Here is a tiny trained network, its code and every weight. The questions are about switching its units off for an input and a target symbol, where a switched-off unit gives its printed mean instead of its output.

import numpy as np


def w(rows, s, z=0):
    codes = np.array(rows[::2]) - 128.0
    scale = np.full(codes.shape[1], s)
    scale[-1] = z or s
    return codes * scale


def norm(h):
    return h / np.sqrt((h * h).mean(-1, keepdims=True) + 1e-5)


def f(y):
    return np.maximum(y, 0)


def softmax(a):
    e = np.exp(a - a.max(-1, keepdims=True))
    return e / e.sum(-1, keepdims=True)


def log_softmax(a):
    a = a - a.max(-1, keepdims=True)
    return a - np.log(np.exp(a).sum(-1, keepdims=True))


def net(x, mask):
    ids = ['Λδεθμπ'.index(c) for c in x.split()]
    T = len(ids)
    res = E[ids] + P[:T]
    u = 0
    for l in range(3):
        r = norm(res)
        for j in range(3):
            rows = slice(2 * j, 2 * j + 2)
            q, k, v = (r @ M[l][rows].T for M in (Q, K, V))
            z = softmax(np.where(np.tri(T) > 0, q @ k.T / 2**0.5, -1e9)) @ v
            o = O[l][rows]
            res = res + np.where(mask[u + j], z, o[:, -1]) @ o[:, :-1]
        u += 3
        y = f(norm(res) @ A[l][:, :-1].T + A[l][:, -1])
        res = res + np.where(mask[u : u + 4], y, B[l][:, -1]) @ B[l][:, :-1]
        u += 4
    return log_softmax(norm(res)[-1] @ U[:, :-1].T + U[:, -1])


Q, K, V, O, A, B = {}, {}, {}, {}, {}, {}
E = w([
[90,124,119],'Λ',
[190,114,136],'δ',
[132,182,181],'ε',
[107,158,47],'θ',
[126,4,100],'μ',
[138,108,131],'π',
],0.031)
P = w([
[187,68,173],'0',
[143,123,99],'1',
[130,122,92],'2',
[64,228,122],'3',
[2,178,84],'4',
[133,160,109],'5',
[106,177,140],'6',
[91,168,73],'7',
],0.0076)
Q[0] = w([
[93,133,95],'L0H1',
[3,97,85],'L0H1',
[156,146,99],'L0H2',
[44,93,210],'L0H2',
[171,41,124],'L0H3',
[114,191,100],'L0H3',
],0.029)
K[0] = w([
[137,109,167],'L0H1',
[182,77,238],'L0H1',
[150,164,115],'L0H2',
[92,5,176],'L0H2',
[161,55,219],'L0H3',
[139,130,97],'L0H3',
],0.028)
V[0] = w([
[144,143,48],'L0H1',
[94,131,164],'L0H1',
[140,99,62],'L0H2',
[73,10,188],'L0H2',
[163,116,77],'L0H3',
[229,167,92],'L0H3',
],0.014)
O[0] = w([
[122,137,49,117],'L0H1',
[62,137,158,125],'L0H1',
[127,174,104,165],'L0H2',
[2,97,88,255],'L0H2',
[143,115,57,137],'L0H3',
[254,96,79,53],'L0H3',
],0.0088,0.0068)
A[0] = w([
[122,134,120,3],'L0N1',
[205,117,226,156],'L0N2',
[83,193,81,228],'L0N3',
[246,99,234,68],'L0N4',
],0.011,0.0026)
B[0] = w([
[192,149,121,128],'L0N1',
[158,128,14,199],'L0N2',
[97,192,25,254],'L0N3',
[252,50,46,222],'L0N4',
],0.011,0.0059)
Q[1] = w([
[167,52,41],'L1H1',
[98,176,195],'L1H1',
[117,211,132],'L1H2',
[232,2,143],'L1H2',
[52,130,134],'L1H3',
[104,208,161],'L1H3',
],0.025)
K[1] = w([
[173,198,122],'L1H1',
[108,101,148],'L1H1',
[116,110,55],'L1H2',
[254,161,101],'L1H2',
[138,197,133],'L1H3',
[102,149,84],'L1H3',
],0.035)
V[1] = w([
[123,150,111],'L1H1',
[151,7,141],'L1H1',
[183,110,222],'L1H2',
[131,86,115],'L1H2',
[116,94,194],'L1H3',
[154,183,28],'L1H3',
],0.013)
O[1] = w([
[127,139,119,150],'L1H1',
[212,67,173,99],'L1H1',
[4,116,156,2],'L1H2',
[148,117,157,138],'L1H2',
[74,123,151,79],'L1H3',
[222,137,86,196],'L1H3',
],0.012,0.007)
A[1] = w([
[117,220,99,99],'L1N1',
[120,232,254,74],'L1N2',
[123,106,165,54],'L1N3',
[129,120,215,3],'L1N4',
],0.021,0.0043)
B[1] = w([
[213,105,130,254],'L1N1',
[117,250,8,155],'L1N2',
[146,141,139,129],'L1N3',
[102,129,222,130],'L1N4',
],0.024,0.0089)
Q[2] = w([
[111,132,8],'L2H1',
[134,104,4],'L2H1',
[150,129,142],'L2H2',
[201,102,124],'L2H2',
[160,236,139],'L2H3',
[130,221,172],'L2H3',
],0.023)
K[2] = w([
[111,32,213],'L2H1',
[49,5,250],'L2H1',
[161,131,120],'L2H2',
[200,160,30],'L2H2',
[194,244,108],'L2H3',
[190,205,209],'L2H3',
],0.017)
V[2] = w([
[123,82,254],'L2H1',
[33,27,61],'L2H1',
[231,192,103],'L2H2',
[81,76,68],'L2H2',
[136,25,155],'L2H3',
[190,168,200],'L2H3',
],0.025)
O[2] = w([
[1,201,145,103],'L2H1',
[179,242,93,248],'L2H1',
[83,40,73,212],'L2H2',
[152,52,132,159],'L2H2',
[152,204,107,86],'L2H3',
[57,109,29,54],'L2H3',
],0.021,0.017)
A[2] = w([
[149,211,135,15],'L2N1',
[128,47,108,254],'L2N2',
[187,89,179,170],'L2N3',
[4,210,165,123],'L2N4',
],0.028,0.0015)
B[2] = w([
[47,146,59,238],'L2N1',
[75,201,197,248],'L2N2',
[152,107,228,200],'L2N3',
[253,52,229,172],'L2N4',
],0.027,0.012)
U = w([
[35,203,186,239],'Λ',
[202,56,134,2],'δ',
[19,228,90,85],'ε',
[118,80,58,193],'θ',
[181,220,111,159],'μ',
[123,143,246,50],'π',
],0.014,0.0074)

Each question gives the input, a string of symbols that net reads in full, and the target symbol t.
The units are the heads (2 rows each of Q, K, V and O) and the neurons (one row each of A and B). Each row of codes is followed by its name. A weight is (code - 128) times the scale printed after its matrix; where a second scale follows, it is the last column's (O, A, B and U).
mask holds one flag per unit, layer by layer, with each layer's heads first. A switched-off unit (its flag False) gives its mean, the last column of its rows in O or B, instead of its output. The means were averaged over made-up inputs and are rounded, as every weight is.
A unit's drop is (log p(t) with every unit on - log p(t) with that unit switched off) / (log p(t) with every unit on - log p(t) with every unit switched off).
The circuit of an input: a set's keep is (log p(t) with only the set's units on - log p(t) with every unit switched off) / (log p(t) with every unit on - log p(t) with every unit switched off). Starting from the 12 units with the biggest drops (on a tie, the unit counted first), units are removed one at a time, each time the one whose removal leaves the highest keep (on an exact tie, the one counted first), for as long as the keep stays at least 0.8.
circuit, biggest first: the units of the circuit, biggest drop first
k most important neurons: the k neurons with the biggest drops, biggest first
heads that matter: for each layer, one digit per head in row order, 1 if its drop is at least 0.15 and else 0, layers parted by /
input ε δ Λ Λ δ θ, target Λ: 4 most important neurons -> (L2N2, L0N4, L0N3, L1N2)
input Λ Λ δ, target δ: circuit, biggest first -> (L2H2)
input Λ Λ μ, target μ: heads that matter -> 000 / 000 / 100
input μ δ π δ ε ε Λ Λ, target ε: heads that matter -> 010 / 010 / 100
input ε π ε, target ε: heads that matter -> 100 / 100 / 100
input δ Λ π, target θ: heads that matter -> 000 / 111 / 011
input θ Λ ε Λ Λ ε δ, target δ: heads that matter -> 000 / 000 / 100
input π Λ Λ ε Λ δ Λ, target π: heads that matter -> 010 / 000 / 100
input μ θ Λ Λ Λ θ, target ε: 3 most important neurons -> (L0N3, L0N2, L0N4)
input μ Λ Λ Λ δ Λ Λ δ, target ε: heads that matter -> 010 / 111 / 100
input ε θ ε, target Λ: 4 most important neurons -> (L2N2, L0N4, L0N3, L1N2)
input π δ ε δ, target π: heads that matter -> 110 / 111 / 100
input ε Λ π π Λ θ θ, target Λ: heads that matter -> 111 / 110 / 100
input θ Λ δ Λ θ π, target δ: heads that matter -> 000 / 000 / 100
input Λ Λ δ μ μ, target μ: 2 most important neurons -> (L1N1, L0N3)
input ε π δ Λ ε, target Λ: most important neuron -> (L0N4)
input ε Λ Λ Λ, target Λ: 3 most important neurons -> (L0N4, L0N2, L1N1)
input π δ δ π Λ, target π: 2 most important neurons -> (L2N4, L0N3)
input μ Λ δ μ μ, target ε: 2 most important neurons -> (L0N3, L2N1)
input ε Λ δ, target Λ: 4 most important neurons -> (L2N2, L0N3, L0N4, L1N2)
